[[-19 -18   8  22]
 [ 12  -6 -16 -28]
 [ 25 -17  23   4]]
=>
[[-19 -18   8  22]
 [ 25 -17  23   4]
 [ 12  -6 -16 -28]]

[[  9  10 -20  -9  -6  -8  22 -14 -15  10  10 -18 -12]
 [ -6   8 -14  11  13 -16  -3  18 -21 -10 -11  15  24]
 [  8  -2  -4  -8  -9   4 -12 -10   3  11   8 -16 -10]
 [  1  31 -21   2   3 -16 -20  -2   1  -1  -4 -11   5]
 [  3 -13  26  -7 -12  21  -7  -2 -23   9   2  -7  -7]
 [  5  19 -23  -4   1 -13  -9 -12 -15   3   4 -14  -8]
 [  2  16 -15   0   2 -10   9  -4  18  -4   0 -12  -1]]
=>
[[  3 -13  26  -7 -12  21  -7  -2 -23   9   2  -7  -7]
 [  8  -2  -4  -8  -9   4 -12 -10   3  11   8 -16 -10]
 [ -6   8 -14  11  13 -16  -3  18 -21 -10 -11  15  24]
 [  9  10 -20  -9  -6  -8  22 -14 -15  10  10 -18 -12]
 [  2  16 -15   0   2 -10   9  -4  18  -4   0 -12  -1]
 [  5  19 -23  -4   1 -13  -9 -12 -15   3   4 -14  -8]
 [  1  31 -21   2   3 -16 -20  -2   1  -1  -4 -11   5]]

[[ -2   8  -3  -7  10 -22 -10]
 [ -7  25  16   1  13  11 -30]
 [-10   5   6 -20  -2 -20  -9]
 [-18  13   7  -9  14  -4  13]
 [-13  21  26 -16   2   2  -5]
 [-17   4   3  -3  24   6 -14]
 [-19   3  -3 -16  12 -22  -3]]
=>
[[-19   3  -3 -16  12 -22  -3]
 [-17   4   3  -3  24   6 -14]
 [-10   5   6 -20  -2 -20  -9]
 [ -2   8  -3  -7  10 -22 -10]
 [-18  13   7  -9  14  -4  13]
 [-13  21  26 -16   2   2  -5]
 [ -7  25  16   1  13  11 -30]]

[[-13 -17  14 -30  15]
 [ 15  14  12 -29 -28]
 [ 12   7  -2  29  -3]
 [-13  15 -12 -11  -4]]
=>
[[-13 -17  14 -30  15]
 [ 12   7  -2  29  -3]
 [ 15  14  12 -29 -28]
 [-13  15 -12 -11  -4]]

[[ 33 -35   2   8 -34  14]
 [  7  14   1 -35 -12  -9]
 [  3   6   1 -15  -5  -4]]
=>
[[ 33 -35   2   8 -34  14]
 [  3   6   1 -15  -5  -4]
 [  7  14   1 -35 -12  -9]]

[[ -5  18  10  -7  -9  -4  20   4  -1   3   0   9]
 [-15  -3  26   3   0  -7  18   7   0  -8  10   0]
 [-17  15   5  -1  -9   0 -15   6   4 -17   8  -3]
 [  4 -18   5  12   7  12  23 -12   0   7  -8  10]]
=>
[[  4 -18   5  12   7  12  23 -12   0   7  -8  10]
 [-15  -3  26   3   0  -7  18   7   0  -8  10   0]
 [-17  15   5  -1  -9   0 -15   6   4 -17   8  -3]
 [ -5  18  10  -7  -9  -4  20   4  -1   3   0   9]]
---
[[ 20 -19  12 -14 -23 -16]
 [-30  28 -17  20  33  24]]
=>
[[ 24  33  20 -17  28 -30]
 [-16 -23 -14  12 -19  20]]

[[  2  -8  17  29  18 -17   5   0]
 [  0  -5  16  -9   7   1  -5  -9]]
=>
[[ -9  -5   1   7  -9  16  -5   0]
 [  0   5 -17  18  29  17  -8   2]]

[[ 21 -22 -11]
 [-31  27   5]
 [ 32 -18 -13]
 [-10   1  -6]
 [  6 -14 -11]
 [ 29 -13  -6]
 [ 18 -10 -21]
 [ 18 -11   1]
 [-10  -5   3]
 [ -1  12  10]
 [ 16 -28 -11]]
=>
[[-11 -28  16]
 [ 10  12  -1]
 [  3  -5 -10]
 [  1 -11  18]
 [-21 -10  18]
 [ -6 -13  29]
 [-11 -14   6]
 [ -6   1 -10]
 [-13 -18  32]
 [  5  27 -31]
 [-11 -22  21]]

[[ -8 -13   0 -14 -24   9   5 -22]
 [ -2  16 -12 -20 -12  18  14 -35]
 [ -2  13 -11 -18 -12  17  13 -33]
 [-15   6  -4   4   5   9   6   8]
 [ 17  11 -10 -32   3  21   0 -34]
 [ -6  -2  -7 -11 -15  13   8 -29]
 [ -8 -12  -3 -11 -21  10   5 -24]]
=>
[[-24   5  10 -21 -11  -3 -12  -8]
 [-29   8  13 -15 -11  -7  -2  -6]
 [-34   0  21   3 -32 -10  11  17]
 [  8   6   9   5   4  -4   6 -15]
 [-33  13  17 -12 -18 -11  13  -2]
 [-35  14  18 -12 -20 -12  16  -2]
 [-22   5   9 -24 -14   0 -13  -8]]

[[ -4   1   9  -2  -4  -9   4  -5   9  -5  25  -2  14   0  -2  -4]
 [-18  13   9 -13  28 -12  17   0 -13 -24 -17   3  17  22 -15  -3]]
=>
[[ -3 -15  22  17   3 -17 -24 -13   0  17 -12  28 -13   9  13 -18]
 [ -4  -2   0  14  -2  25  -5   9  -5   4  -9  -4  -2   9   1  -4]]

[[  1   1  -2  -1   3]
 [-27 -16 -25 -15  -7]
 [  5   5   5   6   3]
 [  1   3   2   3   3]
 [  9   5   8   1   4]
 [  1   2   2   2   1]
 [ 11   6  11   8   0]]
=>
[[  0   8  11   6  11]
 [  1   2   2   2   1]
 [  4   1   8   5   9]
 [  3   3   2   3   1]
 [  3   6   5   5   5]
 [ -7 -15 -25 -16 -27]
 [  3  -1  -2   1   1]]

[[ -2  -2   6   0  -2  -1   0   1]
 [ -2 -11 -21  12  20  15  14  12]
 [ -2  -3  -4   0   9   4   4   8]
 [ -3   0  -1  -3   8   1   0   4]
 [ -3  -6 -19  12  14  17  13   7]
 [  2   0   0   3   0  -4  -3   1]
 [  0  -3 -10   7   6  10   7   2]
 [  0   8  19  -7 -11  -8  -9  -9]
 [  2   9  17 -11  -8 -13  -5 -11]
 [ -2 -13 -27  19  18  22  18  14]]
=>
[[ 14  18  22  18  19 -27 -13  -2]
 [-11  -5 -13  -8 -11  17   9   2]
 [ -9  -9  -8 -11  -7  19   8   0]
 [  2   7  10   6   7 -10  -3   0]
 [  1  -3  -4   0   3   0   0   2]
 [  7  13  17  14  12 -19  -6  -3]
 [  4   0   1   8  -3  -1   0  -3]
 [  8   4   4   9   0  -4  -3  -2]
 [ 12  14  15  20  12 -21 -11  -2]
 [  1   0  -1  -2   0   6  -2  -2]]

[[  9   2  25  -1]
 [ -1   2 -26   2]
 [-19   4  -8  -3]
 [ -4  -4  25   6]
 [  5  -2  -9   3]
 [ -4  -4  17   9]
 [ 15   4   2   1]
 [  1  -8  10   4]
 [ 10   3 -10  -3]
 [ -7   0   7   4]]
=>
[[  4   7   0  -7]
 [ -3 -10   3  10]
 [  4  10  -8   1]
 [  1   2   4  15]
 [  9  17  -4  -4]
 [  3  -9  -2   5]
 [  6  25  -4  -4]
 [ -3  -8   4 -19]
 [  2 -26   2  -1]
 [ -1  25   2   9]]

[[-12 -10  28]
 [ -4  32  -4]
 [-12 -10  29]
 [ 31  -9  -4]
 [-12 -10  28]
 [ 31  -9  -4]
 [  8 -23  22]]
=>
[[ 22 -23   8]
 [ -4  -9  31]
 [ 28 -10 -12]
 [ -4  -9  31]
 [ 29 -10 -12]
 [ -4  32  -4]
 [ 28 -10 -12]]
